Below are the code and all the weights of a small trained network. Each question names an input and a target symbol and asks about switching units off, where a switched-off unit gives its printed mean instead of its output.

import numpy as np


def w(rows, s, z=0):
    codes = np.array(rows[::2]) - 128.0
    scale = np.full(codes.shape[1], s)
    scale[-1] = z or s
    return codes * scale


def norm(h):
    return h / np.sqrt((h * h).mean(-1, keepdims=True) + 1e-5)


def f(y):
    return y / 2 * (1 + np.tanh(0.7978845608 * (y + 0.044715 * y**3)))


def softmax(a):
    e = np.exp(a - a.max(-1, keepdims=True))
    return e / e.sum(-1, keepdims=True)


def log_softmax(a):
    a = a - a.max(-1, keepdims=True)
    return a - np.log(np.exp(a).sum(-1, keepdims=True))


def net(x, mask):
    ids = ['ΓΔΛΞΠΨαβεζηθμστφ'.index(c) for c in x.split()]
    T = len(ids)
    res = E[ids] + P[:T]
    r = norm(res)
    for j in range(2):
        rows = slice(4 * j, 4 * j + 4)
        q, k, v = (r @ M[0][rows].T for M in (Q, K, V))
        z = softmax(np.where(np.tri(T) > 0, q @ k.T / 4**0.5, -1e9)) @ v
        o = O[0][rows]
        res = res + np.where(mask[j], z, o[:, -1]) @ o[:, :-1]
    y = f(norm(res) @ A[0][:, :-1].T + A[0][:, -1])
    res = res + np.where(mask[2:6], y, B[0][:, -1]) @ B[0][:, :-1]
    return log_softmax(norm(res)[-1] @ U[:, :-1].T + U[:, -1])


Q, K, V, O, A, B = {}, {}, {}, {}, {}, {}
E = w([
[125,150,175,202],'Γ',
[69,172,163,235],'Δ',
[129,106,126,52],'Λ',
[136,133,204,107],'Ξ',
[135,144,225,121],'Π',
[188,76,154,129],'Ψ',
[85,85,146,134],'α',
[117,67,82,190],'β',
[132,39,29,121],'ε',
[155,88,154,64],'ζ',
[158,138,104,152],'η',
[37,76,154,112],'θ',
[94,171,79,140],'μ',
[163,134,157,218],'σ',
[197,154,160,59],'τ',
[249,145,93,106],'φ',
],0.017)
P = w([
[110,170,1,87],'0',
[154,90,107,118],'1',
[148,84,96,106],'2',
[141,97,112,122],'3',
[136,88,103,127],'4',
[138,85,95,119],'5',
[134,85,98,130],'6',
[135,88,89,132],'7',
[134,87,97,137],'8',
[143,102,105,138],'9',
],0.013)
Q[0] = w([
[55,86,90,57],'H1',
[163,56,169,97],'H1',
[80,170,208,33],'H1',
[15,69,89,151],'H1',
[118,208,91,93],'H2',
[254,188,113,157],'H2',
[25,169,128,126],'H2',
[37,147,138,54],'H2',
],0.0096)
K[0] = w([
[123,112,163,117],'H1',
[36,127,134,131],'H1',
[181,5,195,218],'H1',
[128,94,110,99],'H1',
[194,162,144,122],'H2',
[146,211,108,88],'H2',
[139,116,182,110],'H2',
[158,93,163,131],'H2',
],0.014)
V[0] = w([
[193,167,80,166],'H1',
[150,144,198,124],'H1',
[120,78,160,221],'H1',
[245,50,81,182],'H1',
[106,231,184,147],'H2',
[232,102,150,74],'H2',
[201,175,149,164],'H2',
[165,210,73,53],'H2',
],0.012)
O[0] = w([
[107,166,145,201,184],'H1',
[181,123,113,232,37],'H1',
[37,148,77,185,106],'H1',
[175,179,103,222,215],'H1',
[41,58,147,117,1],'H2',
[246,100,157,155,80],'H2',
[91,2,54,207,75],'H2',
[151,61,171,132,150],'H2',
],0.0081,0.0058)
A[0] = w([
[221,75,2,115,252],'N1',
[118,115,151,42,172],'N2',
[133,147,194,222,153],'N3',
[202,92,112,136,153],'N4',
],0.011,0.002)
B[0] = w([
[116,225,119,244,254],'N1',
[78,161,7,254,193],'N2',
[141,144,25,201,244],'N3',
[96,124,116,229,197],'N4',
],0.0065,0.0052)
U = w([
[45,125,137,159,87],'Γ',
[46,117,130,112,100],'Δ',
[197,110,138,76,164],'Λ',
[152,90,129,102,63],'Ξ',
[170,9,153,115,252],'Π',
[166,117,106,120,53],'Ψ',
[135,254,133,45,221],'α',
[127,162,124,117,156],'β',
[108,151,178,122,76],'ε',
[187,125,153,116,16],'ζ',
[101,123,154,147,9],'η',
[90,179,99,53,158],'θ',
[103,118,179,92,146],'μ',
[70,139,54,242,175],'σ',
[203,79,87,115,158],'τ',
[146,108,121,114,83],'φ',
],0.0094,0.0034)

Each question gives the input, a string of symbols that net reads in full, and the target symbol t.
The units are the heads (4 rows each of Q, K, V and O) and the neurons (one row each of A and B). Each row of codes is followed by its name. A weight is (code - 128) times the scale printed after its matrix; where a second scale follows, it is the last column's (O, A, B and U).
mask holds one flag per unit, heads first, then neurons. A switched-off unit (its flag False) gives its mean, the last column of its rows in O or B, instead of its output. The means were averaged over made-up inputs and are rounded, as every weight is.
A unit's drop is (log p(t) with every unit on - log p(t) with that unit switched off) / (log p(t) with every unit on - log p(t) with every unit switched off).
The circuit of an input: a set's keep is (log p(t) with only the set's units on - log p(t) with every unit switched off) / (log p(t) with every unit on - log p(t) with every unit switched off). Starting from all 6 units, units are removed one at a time, each time the one whose removal leaves the highest keep (on an exact tie, the one counted first), for as long as the keep stays at least 0.8.
units of the circuit, in order: the units of the circuit, biggest drop first
most important unit: the unit with the biggest drop
k most important neurons: the k neurons with the biggest drops, biggest first
which heads matter: for each layer, one digit per head in row order, 1 if its drop is at least 0.15 and else 0, layers parted by /
drop when u is switched off: that unit's drop, to one decimal
input σ Π τ, target σ: units of the circuit, in order -> [H2 N1]
input Π Ξ Π, target Π: which heads matter -> 01
input Π τ σ, target Π: units of the circuit, in order -> [H2 H1]
input σ Λ σ σ Π σ Ξ, target σ: which heads matter -> 00
input Ψ μ σ Π σ Λ μ Ξ, target σ: which heads matter -> 10
input Π σ σ σ Ψ Π ζ σ σ Λ, target σ: which heads matter -> 00
input σ Ξ ζ, target σ: 2 most important neurons -> [N1 N4]
input Π σ Λ α σ σ τ σ τ Γ, target Π: units of the circuit, in order -> [H1 H2]
input α σ σ, target α: which heads matter -> 01
input ε β Γ α μ, target α: units of the circuit, in order -> [H1 N3 N4]
input α Ψ Λ φ β ζ σ, target α: which heads matter -> 11
input β θ Ψ α ζ, target α: which heads matter -> 01
input σ σ Π Ψ, target σ: units of the circuit, in order -> [H1 H2]
input ζ Ψ Π σ θ σ σ ζ, target σ: which heads matter -> 10
input σ Δ Δ σ Λ β α α φ, target σ: units of the circuit, in order -> [H2 H1]
input Π σ Γ η σ φ, target Π: which heads matter -> 11
input η α α Λ Π σ σ τ α, target α: which heads matter -> 01
input σ Π σ θ Π α Γ Ψ, target σ: units of the circuit, in order -> [N1 H2]
input Π θ σ Π Γ β Γ σ Γ, target Π: which heads matter -> 10
input Π Π η α Ψ, target Π: most important unit -> H1
input α τ ζ Λ ζ η, target α: most important unit -> H2
input Π Λ η, target Π: which heads matter -> 11
input ζ Λ σ Π Λ, target σ: most important unit -> N1
input σ α Π Δ Π φ σ Π, target σ: which heads matter -> 10
input α τ Π Δ σ Π α σ Π η, target α: which heads matter -> 01
input α ε σ Λ σ Λ σ Π Γ, target α: which heads matter -> 11
input Π β σ ζ Π, target σ: most important neuron -> [N3]
input σ Δ σ σ μ Π Π ε φ, target σ: 2 most important neurons -> [N1 N4]
input Π ζ Π τ Π Ψ, target Π: drop when H2 is switched off -> 0.2
